Here is a tiny trained network, its code and every weight. The questions are about switching its units off for an input and a class, where a switched-off unit gives its printed mean instead of its output.

import numpy as np


def w(rows, s, z=0):
    codes = np.array(rows[::2]) - 128.0
    scale = np.full(codes.shape[1], s)
    scale[-1] = z or s
    return codes * scale


def f(y):
    return np.maximum(y, 0)


def log_softmax(a):
    a = a - a.max(-1, keepdims=True)
    return a - np.log(np.exp(a).sum(-1, keepdims=True))


def net(x, mask):
    res = np.array(x, float).reshape(1, 5) / 4 @ E
    y = f(res @ A[0][:, :-1].T + A[0][:, -1])
    res = res + np.where(mask, y, B[0][:, -1]) @ B[0][:, :-1]
    return log_softmax(res[-1] @ U[:, :-1].T + U[:, -1])


A, B = {}, {}
E = w([
[138,129,120,133],'x0',
[155,91,22,32],'x1',
[137,127,111,137],'x2',
[1,179,91,175],'x3',
[90,15,141,194],'x4',
],0.0089)
A[0] = w([
[69,93,126,62,91],'N0',
[130,84,78,78,45],'N1',
[50,34,95,156,87],'N2',
[101,102,67,81,64],'N3',
[143,180,176,157,153],'N4',
[148,170,132,110,45],'N5',
[43,128,98,153,52],'N6',
[47,141,45,141,39],'N7',
[137,129,57,36,207],'N8',
[199,105,159,113,134],'N9',
[143,156,76,107,2],'N10',
[83,158,123,134,48],'N11',
[141,143,67,102,71],'N12',
[140,227,77,80,32],'N13',
[209,87,154,100,8],'N14',
[209,67,162,131,75],'N15',
[110,204,183,169,106],'N16',
[73,212,80,125,120],'N17',
[172,132,154,110,131],'N18',
[182,30,117,192,98],'N19',
[131,253,166,93,156],'N20',
[109,78,115,118,148],'N21',
[145,165,190,141,66],'N22',
[68,47,151,155,111],'N23',
[191,77,189,106,43],'N24',
[92,100,61,81,94],'N25',
[136,132,137,192,78],'N26',
],0.014,0.0083)
B[0] = w([
[62,85,72,221,153],'N0',
[53,109,75,131,168],'N1',
[178,82,99,47,197],'N2',
[60,124,117,214,168],'N3',
[33,51,33,130,190],'N4',
[88,69,18,23,143],'N5',
[112,208,117,55,175],'N6',
[95,203,197,51,178],'N7',
[43,60,136,118,250],'N8',
[72,167,136,115,194],'N9',
[64,78,18,68,142],'N10',
[102,195,180,83,149],'N11',
[69,110,190,184,160],'N12',
[191,64,87,39,190],'N13',
[51,224,61,41,173],'N14',
[54,204,92,67,189],'N15',
[58,102,20,149,199],'N16',
[83,160,121,65,203],'N17',
[79,131,183,107,170],'N18',
[112,70,56,60,194],'N19',
[176,47,76,67,234],'N20',
[189,74,142,90,167],'N21',
[2,108,29,65,160],'N22',
[132,98,58,47,192],'N23',
[86,134,81,92,176],'N24',
[41,100,106,126,179],'N25',
[12,54,41,129,152],'N26',
],0.0096,0.013)
U = w([
[146,99,141,97,70],'0',
[99,188,155,107,50],'1',
[89,101,148,163,111],'2',
[118,117,151,126,243],'3',
[119,116,152,127,253],'4',
[124,119,166,139,169],'5',
[230,222,121,120,1],'6',
[252,134,213,133,1],'7',
],0.015,0.0094)

Each question gives the input, the list of numbers given to net, and the class t.
The units are the neurons (one row each of A and B). Each row of codes is followed by its name. A weight is (code - 128) times the scale printed after its matrix; where a second scale follows, it is the last column's (A, B and U).
mask holds one flag per neuron, in row order. A switched-off neuron (its flag False) gives its mean, the last column of its row in B, instead of its output. The means were averaged over made-up inputs and are rounded, as every weight is.
A unit's drop is (log p(t) with every unit on - log p(t) with that unit switched off) / (log p(t) with every unit on - log p(t) with every unit switched off).
The circuit of an input: a set's keep is (log p(t) with only the set's units on - log p(t) with every unit switched off) / (log p(t) with every unit on - log p(t) with every unit switched off). Starting from the 12 units with the biggest drops (on a tie, the unit counted first), units are removed one at a time, each time the one whose removal leaves the highest keep (on an exact tie, the one counted first), for as long as the keep stays at least 0.8.
units of the circuit, in order: the units of the circuit, biggest drop first
unit that matters most: the unit with the biggest drop
k most important neurons: the k neurons with the biggest drops, biggest first
drop when u is switched off: that unit's drop, to one decimal
input [6,8,4,-3,-7], class 2: units of the circuit, in order	N8, N12
input [-7,-3,4,-2,-8], class 0: unit that matters most	N20
input [-3,5,6,-8,6], class 1: units of the circuit, in order	N15, N14
input [-1,7,-2,6,2], class 2: 2 most important neurons	N0, N3
input [1,-3,-6,4,8], class 0: 2 most important neurons	N2, N23
input [0,-7,7,8,7], class 1: 4 most important neurons	N6, N7, N20, N11
input [6,-7,8,-8,4], class 1: units of the circuit, in order	N15, N14
input [-2,2,-4,7,5], class 1: 3 most important neurons	N7, N6, N20
input [-4,-6,-5,2,-3], class 2: units of the circuit, in order	N16, N4
input [7,-7,3,3,8], class 0: units of the circuit, in order	N2, N23
input [3,6,3,7,3], class 1: 3 most important neurons	N7, N6, N20
input [-2,7,-5,7,1], class 1: 3 most important neurons	N7, N6, N17
input [-1,-2,0,-4,-3], class 1: drop when N21 is switched off	0.3
input [-2,0,3,7,7], class 0: units of the circuit, in order	N2
input [3,6,-5,2,2], class 2: drop when N17 is switched off	0.0
input [1,0,-2,1,0], class 5: drop when N23 is switched off	0.1
input [8,8,-1,5,-6], class 2: drop when N3 is switched off	0.4
